Below is a small trained network, with its code and all its weights. Each question gives an input and a class and asks what happens when units are switched off, that is, made to give their printed mean instead of their output.

import numpy as np


def w(rows, s, z=0):
    codes = np.array(rows[::2]) - 128.0
    scale = np.full(codes.shape[1], s)
    scale[-1] = z or s
    return codes * scale


def f(y):
    return y / 2 * (1 + np.tanh(0.7978845608 * (y + 0.044715 * y**3)))


def log_softmax(a):
    a = a - a.max(-1, keepdims=True)
    return a - np.log(np.exp(a).sum(-1, keepdims=True))


def net(x, mask):
    res = np.array(x, float).reshape(1, 4) / 4 @ E
    y = f(res @ A[0][:, :-1].T + A[0][:, -1])
    res = res + np.where(mask, y, B[0][:, -1]) @ B[0][:, :-1]
    return log_softmax(res[-1] @ U[:, :-1].T + U[:, -1])


A, B = {}, {}
E = w([
[166,129,155,91,156,94,54],'x0',
[185,141,79,64,144,71,188],'x1',
[134,144,254,145,159,145,142],'x2',
[169,129,140,82,33,165,145],'x3',
],0.0085)
A[0] = w([
[157,129,209,101,101,143,220,185],'n1',
[131,130,105,120,146,107,58,144],'n2',
[115,123,71,127,123,142,161,186],'n3',
[102,119,148,147,138,102,130,179],'n4',
[137,141,128,122,119,133,172,227],'n5',
[176,134,154,57,143,89,68,144],'n6',
[107,143,189,177,205,101,126,255],'n7',
[150,132,134,107,105,141,104,215],'n8',
[121,129,169,150,160,127,182,159],'n9',
[139,141,167,123,151,113,154,143],'n10',
[171,118,124,60,72,143,150,151],'n11',
[106,135,253,171,99,169,107,236],'n12',
[102,124,178,138,121,172,106,138],'n13',
[109,132,193,169,108,145,85,161],'n14',
[107,135,187,155,125,163,97,174],'n15',
[105,135,15,154,125,140,171,144],'n16',
[130,129,7,112,98,130,131,230],'n17',
[143,137,98,104,164,88,116,179],'n18',
],0.013,0.0029)
B[0] = w([
[55,237,212,135,119,162,175,206],'n1',
[151,167,78,37,143,162,118,155],'n2',
[100,119,118,168,115,69,145,176],'n3',
[103,110,114,113,154,149,128,149],'n4',
[56,139,163,116,119,80,160,163],'n5',
[238,98,208,97,108,115,148,177],'n6',
[71,82,93,113,255,183,175,219],'n7',
[100,126,174,83,143,59,94,150],'n8',
[97,97,110,97,89,176,194,168],'n9',
[151,126,143,172,110,140,194,152],'n10',
[137,251,131,152,177,101,72,190],'n11',
[96,40,244,179,96,172,50,245],'n12',
[155,88,155,166,116,128,82,175],'n13',
[125,75,144,141,134,154,45,191],'n14',
[97,68,155,130,127,147,59,189],'n15',
[102,98,63,237,91,50,122,211],'n16',
[108,132,58,95,18,32,77,233],'n17',
[173,94,124,108,164,43,157,166],'n18',
],0.02,0.011)
U = w([
[106,117,29,191,80,62,132,188],'0',
[224,165,113,54,105,83,103,146],'1',
[234,101,138,84,195,111,200,84],'2',
[189,200,92,166,146,196,144,3],'3',
[136,253,190,150,117,101,167,210],'4',
[84,140,161,158,109,200,233,71],'5',
[136,62,190,162,147,178,61,123],'6',
[120,104,47,120,223,151,158,129],'7',
],0.0066,0.0015)

Each question gives the input, the list of numbers given to net, and the class t.
The units are the neurons (one row each of A and B). Each row of codes is followed by its name. A weight is (code - 128) times the scale printed after its matrix; where a second scale follows, it is the last column's (A, B and U).
mask holds one flag per neuron, in row order. A switched-off neuron (its flag False) gives its mean, the last column of its row in B, instead of its output. The means were averaged over made-up inputs and are rounded, as every weight is.
A unit's drop is (log p(t) with every unit on - log p(t) with that unit switched off) / (log p(t) with every unit on - log p(t) with every unit switched off).
The circuit of an input: a set's keep is (log p(t) with only the set's units on - log p(t) with every unit switched off) / (log p(t) with every unit on - log p(t) with every unit switched off). Starting from the 12 units with the biggest drops (on a tie, the unit counted first), units are removed one at a time, each time the one whose removal leaves the highest keep (on an exact tie, the one counted first), for as long as the keep stays at least 0.8.
circuit, biggest first: the units of the circuit, biggest drop first
k most important neurons: the k neurons with the biggest drops, biggest first
drop when u is switched off: that unit's drop, to one decimal
input [-3,-5,-3,-7], class 7: circuit, biggest first	n7; n12
input [3,-8,-7,3], class 0: circuit, biggest first	n12
input [7,4,-1,8], class 4: 2 most important neurons	n11; n1
input [-6,-1,1,-6], class 7: circuit, biggest first	n7; n12
input [-7,6,3,-2], class 5: circuit, biggest first	n1; n9
input [-8,3,2,1], class 4: circuit, biggest first	n1; n7
input [3,6,-4,3], class 1: 2 most important neurons	n6; n11
input [-7,-2,-2,7], class 0: 2 most important neurons	n16; n17
input [-3,2,0,-8], class 7: 2 most important neurons	n7; n17
input [6,8,-8,4], class 1: 3 most important neurons	n6; n11; n2
input [5,5,3,-2], class 2: drop when n5 is switched off	0.0
input [3,4,-3,-3], class 1: drop when n2 is switched off	0.1
input [3,5,5,-6], class 2: drop when n6 is switched off	0.2
input [7,3,5,5], class 4: circuit, biggest first	n1
